[[143 153 101 137]
 [136 131 117 132]
 [120 114 141 103]]
|
[[143 153]
 [136 131]]

[[130 130 100 129 104]
 [121 122 105 147 158]
 [145 155 123 111 153]]
|
[[130 130]
 [121 122]]

[[132 106 127]
 [133 124 132]
 [112 139 123]
 [141 116 135]
 [117 140 137]]
|
[[132 106]
 [133 124]]

[[128 150 140]
 [127 150 142]
 [131 133 157]]
|
[[128 150]
 [127 150]]

[[133 121 121]
 [139 127 134]
 [146 141 116]
 [106 135 123]]
|
[[133 121]
 [139 127]]

[[134 153 126 120 137]
 [128 127 128 128 128]
 [123 138 130 135 121]
 [127 115 128 129 127]]
|
[[134 153]
 [128 127]]

[[132 115]
 [110 122]
 [151 133]]
|
[[132 115]
 [110 122]]
---
[[142 107 102]
 [122 113 152]
 [103 149 123]
 [100 106 109]
 [110 129 137]]
|
[[142 107]
 [122 113]
 [103 149]]

[[118 131]
 [128 120]
 [114 105]
 [137 127]]
|
[[118 131]
 [128 120]
 [114 105]]

[[138 115 129 127]
 [120 153 132 140]
 [115 113 125 123]
 [136 144 126 134]]
|
[[138 115]
 [120 153]
 [115 113]]

[[107 112 139 112 125]
 [119 142 114 139 109]
 [143 121 152 144 138]
 [145 145 128 112 149]
 [142 139 147 112 105]]
|
[[107 112]
 [119 142]
 [143 121]]

[[129 138 132 143 107]
 [128 148 135 138 119]
 [127 126 124 143 134]
 [136 109 133 125 137]
 [130 147 149 138 135]]
|
[[129 138]
 [128 148]
 [127 126]]

[[138 158]
 [123 117]
 [117 143]
 [124 136]]
|
[[138 158]
 [123 117]
 [117 143]]
---
[[121 126 138 123 123 137 136 139 126 130 125 130 129 131 122 130]
 [121 131 144 117 124 144 128 152 124 127 119 134 126 139 123 129]
 [119 127 141 122 125 138 135 140 128 131 123 131 129 130 121 129]
 [120 131 144 119 128 141 128 146 128 129 118 133 127 134 121 127]
 [128 129 132 124 124 132 127 137 124 126 127 130 127 134 128 129]
 [121 131 145 117 123 144 129 152 123 127 119 134 126 139 123 129]]
|
[[122 130 121 126 138 123 123 137 136 139 126 130 125 130 129 131]
 [123 129 121 131 144 117 124 144 128 152 124 127 119 134 126 139]
 [121 129 119 127 141 122 125 138 135 140 128 131 123 131 129 130]
 [121 127 120 131 144 119 128 141 128 146 128 129 118 133 127 134]
 [128 129 128 129 132 124 124 132 127 137 124 126 127 130 127 134]
 [123 129 121 131 145 117 123 144 129 152 123 127 119 134 126 139]]

[[142 102 115 140 107]
 [110 121 143 151 131]
 [142 126 114 119 147]
 [145  99 103 154 120]
 [128 116 129 100 119]
 [109 110 132 101 127]
 [128 129 121 127 131]]
|
[[140 107 142 102 115]
 [151 131 110 121 143]
 [119 147 142 126 114]
 [154 120 145  99 103]
 [100 119 128 116 129]
 [101 127 109 110 132]
 [127 131 128 129 121]]

[[143 137 114 128 125 137 124 115 106]
 [140 111 130 152 140 138 133 103 137]
 [119 132 141 131 111 144 120 123 114]
 [111 150 134 131 120 145 118 138 114]
 [124 143 137 132 118 138 117 130 112]]
|
[[115 106 143 137 114 128 125 137 124]
 [103 137 140 111 130 152 140 138 133]
 [123 114 119 132 141 131 111 144 120]
 [138 114 111 150 134 131 120 145 118]
 [130 112 124 143 137 132 118 138 117]]

[[142 113 115]
 [116 141 139]
 [138 117 119]
 [148 106 110]
 [107 147 144]
 [137 119 120]
 [146 109 112]
 [108 147 144]
 [148 106 110]
 [139 117 119]]
|
[[113 115 142]
 [141 139 116]
 [117 119 138]
 [106 110 148]
 [147 144 107]
 [119 120 137]
 [109 112 146]
 [147 144 108]
 [106 110 148]
 [117 119 139]]

[[154 131 121]
 [126 115 110]
 [132 107 141]
 [131 130 139]]
|
[[131 121 154]
 [115 110 126]
 [107 141 132]
 [130 139 131]]

[[142 109 125]
 [121 119 124]
 [137 109 126]
 [115 117 123]
 [112 100 120]
 [113 133 131]
 [125 144 131]]
|
[[109 125 142]
 [119 124 121]
 [109 126 137]
 [117 123 115]
 [100 120 112]
 [133 131 113]
 [144 131 125]]

[[136 138 122 142 154 136 123]
 [131 132 130 132 139 116 117]
 [126 123 134 116 109 123 133]
 [123 129 121 139 134 132 130]
 [126 124 135 122 116 128 127]
 [122 121 132 122 117 123 125]
 [121 128 123 142 135 136 126]
 [132 131 128 131 139 131 122]]
|
[[136 123 136 138 122 142 154]
 [116 117 131 132 130 132 139]
 [123 133 126 123 134 116 109]
 [132 130 123 129 121 139 134]
 [128 127 126 124 135 122 116]
 [123 125 122 121 132 122 117]
 [136 126 121 128 123 142 135]
 [131 122 132 131 128 131 139]]
